Below are the code and all the weights of a small trained network. Each question names an input and a class and asks about switching units off, where a switched-off unit gives its printed mean instead of its output.

import numpy as np


def w(rows, s, z=0):
    codes = np.array(rows[::2]) - 128.0
    scale = np.full(codes.shape[1], s)
    scale[-1] = z or s
    return codes * scale


def f(y):
    return np.maximum(y, 0)


def log_softmax(a):
    a = a - a.max(-1, keepdims=True)
    return a - np.log(np.exp(a).sum(-1, keepdims=True))


def net(x, mask):
    res = np.array(x, float).reshape(1, 4) / 4 @ E
    y = f(res @ A[0][:, :-1].T + A[0][:, -1])
    res = res + np.where(mask, y, B[0][:, -1]) @ B[0][:, :-1]
    return log_softmax(res[-1] @ U[:, :-1].T + U[:, -1])


A, B = {}, {}
E = w([
[254,66,226,86],'x0',
[80,36,172,232],'x1',
[95,25,53,59],'x2',
[241,128,33,204],'x3',
],0.0092)
A[0] = w([
[110,6,83,102,83],'N0',
[58,144,177,90,47],'N1',
[197,54,209,74,107],'N2',
[183,117,216,104,97],'N3',
[186,208,127,38,49],'N4',
[38,176,75,158,131],'N5',
[89,106,200,51,103],'N6',
[147,205,193,191,46],'N7',
[90,102,157,69,77],'N8',
[204,86,34,165,51],'N9',
[150,187,106,52,30],'N10',
[50,116,186,59,66],'N11',
[152,121,101,156,3],'N12',
[106,58,178,191,60],'N13',
[96,63,148,204,53],'N14',
[190,92,150,109,107],'N15',
[151,131,102,145,28],'N16',
[194,88,175,110,104],'N17',
[78,177,218,122,12],'N18',
[115,132,188,222,129],'N19',
[110,69,162,190,50],'N20',
[180,147,111,190,76],'N21',
[116,14,49,45,9],'N22',
[158,225,112,45,92],'N23',
],0.011,0.0021)
B[0] = w([
[150,190,198,87,220],'N0',
[159,114,123,187,201],'N1',
[40,157,76,139,245],'N2',
[67,165,96,137,215],'N3',
[112,66,137,86,230],'N4',
[12,143,87,149,232],'N5',
[177,133,84,169,224],'N6',
[158,231,223,116,206],'N7',
[179,142,103,163,192],'N8',
[184,109,89,167,215],'N9',
[127,65,137,82,203],'N10',
[196,102,98,167,226],'N11',
[149,125,131,151,151],'N12',
[131,50,116,62,203],'N13',
[129,72,128,93,200],'N14',
[81,157,84,170,190],'N15',
[157,131,101,144,149],'N16',
[53,138,85,159,204],'N17',
[202,142,100,158,200],'N18',
[124,99,176,67,203],'N19',
[124,78,150,83,190],'N20',
[158,129,119,144,185],'N21',
[149,228,216,118,236],'N22',
[127,69,148,71,232],'N23',
],0.011)
U = w([
[5,145,49,168,201],'0',
[119,27,132,41,59],'1',
[145,207,204,123,252],'2',
[205,96,54,224,46],'3',
],0.013,0.0019)

Each question gives the input, the list of numbers given to net, and the class t.
The units are the neurons (one row each of A and B). Each row of codes is followed by its name. A weight is (code - 128) times the scale printed after its matrix; where a second scale follows, it is the last column's (A, B and U).
mask holds one flag per neuron, in row order. A switched-off neuron (its flag False) gives its mean, the last column of its row in B, instead of its output. The means were averaged over made-up inputs and are rounded, as every weight is.
A unit's drop is (log p(t) with every unit on - log p(t) with that unit switched off) / (log p(t) with every unit on - log p(t) with every unit switched off).
The circuit of an input: a set's keep is (log p(t) with only the set's units on - log p(t) with every unit switched off) / (log p(t) with every unit on - log p(t) with every unit switched off). Starting from the 12 units with the biggest drops (on a tie, the unit counted first), units are removed one at a time, each time the one whose removal leaves the highest keep (on an exact tie, the one counted first), for as long as the keep stays at least 0.8.
circuit, biggest first: the units of the circuit, biggest drop first
most important unit: the unit with the biggest drop
k most important neurons: the k neurons with the biggest drops, biggest first
drop of u: that unit's drop, to one decimal
input [5,6,1,4], class 1: 2 most important neurons	(N13 N5)
input [7,7,3,-3], class 0: most important unit	N2
input [2,-2,-2,1], class 0: circuit, biggest first	(N22 N13 N11)
input [-6,-5,1,-8], class 3: circuit, biggest first	(N11 N1)
input [8,-2,5,-8], class 0: 3 most important neurons	(N2 N3 N17)
input [7,-2,5,-7], class 0: 2 most important neurons	(N2 N3)
input [-1,8,-7,-7], class 1: 2 most important neurons	(N13 N19)
input [-2,5,-6,6], class 2: 2 most important neurons	(N7 N19)
input [-4,1,-1,-5], class 3: circuit, biggest first	(N2 N11 N18)
input [8,-7,5,6], class 0: 2 most important neurons	(N2 N15)
input [-3,1,6,6], class 2: 2 most important neurons	(N22 N0)
input [-6,-8,4,0], class 1: 2 most important neurons	(N23 N10)
input [8,-8,6,2], class 0: 4 most important neurons	(N2 N15 N17 N3)
input [-4,4,7,-3], class 2: circuit, biggest first	(N22)
input [3,5,-3,-3], class 1: 2 most important neurons	(N13 N19)
input [6,-5,-3,-3], class 0: 2 most important neurons	(N2 N3)
input [5,-5,6,5], class 2: 3 most important neurons	(N22 N5 N0)
input [-5,-2,6,-1], class 2: 2 most important neurons	(N22 N2)
input [5,0,7,6], class 2: drop of N0	0.5
input [-5,-3,-8,5], class 2: circuit, biggest first	(N7)
input [-2,-8,-1,-7], class 1: drop of N23	1.4
input [-2,4,8,3], class 2: drop of N22	0.4
